Below is a small trained network, with its code and all its weights. Each question gives an input and a class and asks what happens when units are switched off, that is, made to give their printed mean instead of their output.

import numpy as np


def w(rows, s, z=0):
    codes = np.array(rows[::2]) - 128.0
    scale = np.full(codes.shape[1], s)
    scale[-1] = z or s
    return codes * scale


def f(y):
    return np.maximum(y, 0)


def log_softmax(a):
    a = a - a.max(-1, keepdims=True)
    return a - np.log(np.exp(a).sum(-1, keepdims=True))


def net(x, mask):
    res = np.array(x, float).reshape(1, 5) / 4 @ E
    y = f(res @ A[0][:, :-1].T + A[0][:, -1])
    res = res + np.where(mask, y, B[0][:, -1]) @ B[0][:, :-1]
    return log_softmax(res[-1] @ U[:, :-1].T + U[:, -1])


A, B = {}, {}
E = w([
[103,129,206,158,191,64,136],'x0',
[59,243,140,67,111,144,95],'x1',
[79,90,87,150,123,92,11],'x2',
[95,78,135,70,215,200,108],'x3',
[199,122,136,28,142,90,91],'x4',
],0.012)
A[0] = w([
[162,195,93,221,50,49,150,2],'neuron 1',
[113,142,223,193,174,47,108,96],'neuron 2',
[177,164,141,135,121,166,193,37],'neuron 3',
[170,20,108,192,97,123,162,14],'neuron 4',
[57,91,130,136,170,207,157,120],'neuron 5',
[200,129,148,137,150,182,191,55],'neuron 6',
[184,126,69,156,8,229,87,96],'neuron 7',
[80,55,55,142,130,59,64,79],'neuron 8',
[78,128,137,232,79,163,150,86],'neuron 9',
[112,106,100,157,108,108,46,62],'neuron 10',
[62,217,131,135,120,156,125,114],'neuron 11',
[159,127,166,115,107,167,198,53],'neuron 12',
[195,114,157,46,113,88,94,125],'neuron 13',
[157,39,108,168,160,113,156,43],'neuron 14',
],0.013,0.0071)
B[0] = w([
[174,89,112,132,149,161,10,245],'neuron 1',
[115,95,134,89,116,217,202,237],'neuron 2',
[130,154,189,121,172,96,137,185],'neuron 3',
[98,172,95,57,67,114,119,232],'neuron 4',
[177,78,113,173,121,106,59,222],'neuron 5',
[148,173,152,158,124,128,111,203],'neuron 6',
[83,88,158,130,131,184,182,250],'neuron 7',
[150,170,192,172,142,128,125,241],'neuron 8',
[123,97,122,187,124,62,169,231],'neuron 9',
[126,199,208,158,175,122,166,204],'neuron 10',
[82,154,80,107,84,103,107,224],'neuron 11',
[154,148,192,153,136,129,134,188],'neuron 12',
[85,56,118,189,91,76,135,228],'neuron 13',
[112,161,96,88,57,134,86,215],'neuron 14',
],0.014,0.013)
U = w([
[117,244,241,147,142,112,140,97],'0',
[31,214,105,41,45,106,96,199],'1',
[149,42,152,113,156,159,7,254],'2',
[62,75,168,104,107,255,213,104],'3',
[102,50,128,191,88,3,174,14],'4',
[95,131,139,114,147,133,116,131],'5',
[202,159,23,9,238,183,121,50],'6',
],0.0099,0.0065)

Each question gives the input, the list of numbers given to net, and the class t.
The units are the neurons (one row each of A and B). Each row of codes is followed by its name. A weight is (code - 128) times the scale printed after its matrix; where a second scale follows, it is the last column's (A, B and U).
mask holds one flag per neuron, in row order. A switched-off neuron (its flag False) gives its mean, the last column of its row in B, instead of its output. The means were averaged over made-up inputs and are rounded, as every weight is.
A unit's drop is (log p(t) with every unit on - log p(t) with that unit switched off) / (log p(t) with every unit on - log p(t) with every unit switched off).
The circuit of an input: a set's keep is (log p(t) with only the set's units on - log p(t) with every unit switched off) / (log p(t) with every unit on - log p(t) with every unit switched off). Starting from the 12 units with the biggest drops (on a tie, the unit counted first), units are removed one at a time, each time the one whose removal leaves the highest keep (on an exact tie, the one counted first), for as long as the keep stays at least 0.8.
units of the circuit, in order: the units of the circuit, biggest drop first
most important unit: the unit with the biggest drop
top k neurons: the k neurons with the biggest drops, biggest first
drop of u: that unit's drop, to one decimal
input [-1,-3,3,5,-6], class 4: top 2 neurons	[neuron 1; neuron 9]
input [7,1,2,-3,6], class 3: most important unit	neuron 2
input [0,6,6,-4,-7], class 4: top 2 neurons	[neuron 9; neuron 4]
input [-8,-8,-4,-4,-8], class 1: top 4 neurons	[neuron 4; neuron 14; neuron 2; neuron 13]
input [-3,-8,-2,8,3], class 1: top 3 neurons	[neuron 4; neuron 14; neuron 1]
input [-2,-1,-5,4,-5], class 0: top 3 neurons	[neuron 1; neuron 13; neuron 6]
input [-4,-8,8,-8,-5], class 0: top 2 neurons	[neuron 10; neuron 8]
input [8,-8,-4,-4,-8], class 1: top 3 neurons	[neuron 4; neuron 14; neuron 7]
input [5,7,2,2,-8], class 4: top 3 neurons	[neuron 9; neuron 5; neuron 4]
input [-5,5,-5,8,5], class 2: top 2 neurons	[neuron 9; neuron 4]
input [-1,-2,-6,4,6], class 0: top 4 neurons	[neuron 6; neuron 9; neuron 12; neuron 1]
input [-1,-5,4,-1,6], class 4: top 3 neurons	[neuron 13; neuron 11; neuron 1]
input [-6,2,-4,4,-7], class 4: units of the circuit, in order	[neuron 5; neuron 9]
input [-6,5,5,-3,5], class 3: most important unit	neuron 7
input [0,-5,1,-4,-1], class 1: drop of neuron 14	0.1
input [7,5,-5,-4,-1], class 3: drop of neuron 2	1.0
input [2,6,-7,6,8], class 4: drop of neuron 13	1.2
